Small tables with named rows and columns. After each table, cells are looked up by row and column.

fovu =
        lirikep  legon  retato  teg  lup  kiruto  kulu  lolot
vob         192    195     198  190   63     162    66    125
lutigi      166    144     162  161  192      35   191     55
tud          96     87      91   93  154      86   154    118
sataba      155    157     155  159   56     166    58    120

What is the teg of tud in fovu?
93
What is the lolot of lutigi in fovu?
55
What is the lirikep of tud in fovu?
96
What is the lirikep of vob in fovu?
192
What is the lirikep of lutigi in fovu?
166
What is the legon of sataba in fovu?
157
What is the teg of sataba in fovu?
159

rodinan =
	donevob	gol	dedamo	keru	mis
doz	-0.31	-0.38	-0.43	-0.68	-0.60
dovulo	-0.37	0.00	-0.32	-0.36	-0.46
zapuni	-0.43	-0.32	-0.38	-0.32	-0.45
seg	0.17	-0.55	0.19	0.04	0.07
vevut	0.42	0.79	0.58	-0.04	-0.23
fos	0.06	0.01	0.11	-0.09	0.06
nat	-0.48	-0.35	-0.39	-0.29	-0.46
gifisi	0.07	-0.09	-0.22	-0.48	-0.10

dovulo, mis => -0.46
nat, gol => -0.35
zapuni, mis => -0.45
zapuni, keru => -0.32
doz, gol => -0.38
zapuni, dedamo => -0.38
fos, gol => 0.01
zapuni, gol => -0.32
nat, keru => -0.29
vevut, donevob => 0.42
gifisi, keru => -0.48
vevut, mis => -0.23
doz, mis => -0.60
vevut, keru => -0.04
vevut, gol => 0.79
nat, dedamo => -0.39
gifisi, donevob => 0.07
gifisi, dedamo => -0.22
gifisi, mis => -0.10

buko =
	pofi	lig	vuzeru	ped	pavogus	mamab
gopami	252	104	63	62	238	210
vorepib	243	152	63	69	221	199
zuzad	247	146	61	68	230	213
lizese	242	134	63	80	224	199
veduvum	239	124	75	69	228	171
pubopo	247	143	68	65	225	207

What is the pavogus of pubopo in buko? 225
What is the lig of gopami in buko? 104
What is the lig of lizese in buko? 134
What is the pavogus of lizese in buko? 224
What is the vuzeru of vorepib in buko? 63
What is the pofi of pubopo in buko? 247
What is the pavogus of gopami in buko? 238
What is the vuzeru of zuzad in buko? 61
Which row has the largest lig? vorepib

Table meteni
     lovu  gok  pupape  zetubel  memumos  gel
diz    20   77      25      146      143   33
fom   196  192     191       15      227   93
ren   156   46      29      169      150   85
ref   113  243     110      160      213   26
dem   141   94     214      201      213  152

gel of fom is 93
memumos of ref is 213
lovu of diz is 20
memumos of dem is 213
gok of fom is 192
zetubel of dem is 201
gel of ref is 26
memumos of diz is 143
zetubel of diz is 146
zetubel of fom is 15
gel of dem is 152
gok of ref is 243
gok of ren is 46
zetubel of ref is 160
pupape of ren is 29
gok of dem is 94
lovu of ren is 156

telu:
cols = rut, gek
kalutef: [466, 167]
sinat: [427, 465]
katug: [207, 414]
gef: [713, 585]
sakod: [703, 848]

sinat, rut -> 427
sakod, gek -> 848
kalutef, gek -> 167
katug, rut -> 207
kalutef, rut -> 466
gef, rut -> 713
sakod, rut -> 703
katug, gek -> 414
gef, gek -> 585
sinat, gek -> 465

tota
|  | rofabe | nav | memi | podiro | nes |
|---|---|---|---|---|---|
| numiru | 141 | 138 | 234 | 182 | 155 |
| zifif | 157 | 18 | 145 | 81 | 159 |
| gek | 115 | 117 | 127 | 114 | 119 |
| bag | 115 | 111 | 112 | 117 | 115 |
| zelit | 120 | 122 | 137 | 118 | 123 |
| ses | 155 | 47 | 63 | 195 | 27 |
| fur | 131 | 98 | 194 | 109 | 164 |
| lik | 117 | 203 | 140 | 124 | 123 |
| febi | 110 | 95 | 224 | 151 | 114 |
| nosani | 123 | 117 | 141 | 129 | 115 |

What is the podiro of fur in tota? 109
What is the memi of nosani in tota? 141
What is the nes of lik in tota? 123
What is the podiro of numiru in tota? 182
What is the podiro of ses in tota? 195
What is the nav of bag in tota? 111
What is the memi of ses in tota? 63
What is the rofabe of lik in tota? 117
What is the podiro of lik in tota? 124
Which row has the largest nav? lik

